Below are the code and all the weights of a small trained network. Each question names an input and a class and asks about switching units off, where a switched-off unit gives its printed mean instead of its output.

import numpy as np


def w(rows, s, z=0):
    codes = np.array(rows[::2]) - 128.0
    scale = np.full(codes.shape[1], s)
    scale[-1] = z or s
    return codes * scale


def f(y):
    return np.maximum(y, 0)


def log_softmax(a):
    a = a - a.max(-1, keepdims=True)
    return a - np.log(np.exp(a).sum(-1, keepdims=True))


def net(x, mask):
    res = np.array(x, float).reshape(1, 4) / 4 @ E
    y = f(res @ A[0][:, :-1].T + A[0][:, -1])
    res = res + np.where(mask, y, B[0][:, -1]) @ B[0][:, :-1]
    return log_softmax(res[-1] @ U[:, :-1].T + U[:, -1])


A, B = {}, {}
E = w([
[27,248,111,105,99,141,83,138],'x0',
[89,105,124,121,129,146,127,139],'x1',
[160,145,106,95,213,133,214,180],'x2',
[208,137,147,126,126,209,99,143],'x3',
],0.017)
A[0] = w([
[156,222,115,100,158,248,107,160,118],'neuron 0',
[186,75,156,129,122,198,105,151,140],'neuron 1',
[47,213,112,119,146,7,160,160,193],'neuron 2',
[89,189,150,129,66,143,46,93,191],'neuron 3',
[138,38,138,179,87,91,60,50,243],'neuron 4',
[163,85,144,107,196,117,187,143,126],'neuron 5',
[105,60,133,145,117,12,163,120,252],'neuron 6',
],0.014,0.0039)
B[0] = w([
[108,151,197,100,110,151,139,224,230],'neuron 0',
[181,98,178,165,65,170,153,76,215],'neuron 1',
[113,136,112,7,118,185,130,47,240],'neuron 2',
[116,152,90,197,115,88,31,128,239],'neuron 3',
[107,112,234,69,106,88,138,121,252],'neuron 4',
[151,96,45,159,142,143,169,174,208],'neuron 5',
[95,163,102,125,157,3,154,170,212],'neuron 6',
],0.017,0.024)
U = w([
[85,174,212,46,137,46,145,249,252],'0',
[176,81,220,152,63,146,97,43,109],'1',
[106,132,36,120,78,74,35,6,137],'2',
[149,178,128,249,79,182,2,147,114],'3',
[129,124,18,101,252,73,185,150,77],'4',
[188,69,76,177,96,229,151,159,68],'5',
[140,139,44,37,155,249,136,47,40],'6',
],0.0088,0.0033)

Each question gives the input, the list of numbers given to net, and the class t.
The units are the neurons (one row each of A and B). Each row of codes is followed by its name. A weight is (code - 128) times the scale printed after its matrix; where a second scale follows, it is the last column's (A, B and U).
mask holds one flag per neuron, in row order. A switched-off neuron (its flag False) gives its mean, the last column of its row in B, instead of its output. The means were averaged over made-up inputs and are rounded, as every weight is.
A unit's drop is (log p(t) with every unit on - log p(t) with that unit switched off) / (log p(t) with every unit on - log p(t) with every unit switched off).
The circuit of an input: a set's keep is (log p(t) with only the set's units on - log p(t) with every unit switched off) / (log p(t) with every unit on - log p(t) with every unit switched off). Starting from all 7 units, units are removed one at a time, each time the one whose removal leaves the highest keep (on an exact tie, the one counted first), for as long as the keep stays at least 0.8.
circuit, biggest first: the units of the circuit, biggest drop first
unit that matters most: the unit with the biggest drop
k most important neurons: the k neurons with the biggest drops, biggest first
drop of u: that unit's drop, to one decimal
input [5,-5,-6,2], class 3: circuit, biggest first -> neuron 3
input [-8,-2,2,-2], class 4: 2 most important neurons -> neuron 5; neuron 6
input [0,-6,-4,1], class 1: 2 most important neurons -> neuron 6; neuron 0
input [1,-1,-8,2], class 3: 3 most important neurons -> neuron 3; neuron 2; neuron 6
input [1,-3,-5,3], class 3: 2 most important neurons -> neuron 3; neuron 2
input [6,-2,-1,7], class 3: 2 most important neurons -> neuron 3; neuron 4
input [-4,-1,1,8], class 5: 2 most important neurons -> neuron 5; neuron 4
input [-1,4,2,1], class 5: 2 most important neurons -> neuron 2; neuron 4
input [2,-2,-1,5], class 3: 2 most important neurons -> neuron 4; neuron 6
input [8,8,-5,0], class 2: 2 most important neurons -> neuron 2; neuron 3
input [0,-3,6,7], class 5: 2 most important neurons -> neuron 4; neuron 6
input [7,-1,-1,2], class 3: 3 most important neurons -> neuron 3; neuron 4; neuron 0
input [-1,-2,-2,1], class 1: 2 most important neurons -> neuron 0; neuron 6
input [1,-8,0,2], class 3: unit that matters most -> neuron 4
input [-1,-8,1,6], class 5: 2 most important neurons -> neuron 4; neuron 3
input [0,5,5,-3], class 4: drop of neuron 1 -> 0.2
input [1,-1,5,-6], class 6: drop of neuron 2 -> 1.0
input [3,-3,-3,0], class 2: drop of neuron 6 -> 0.0
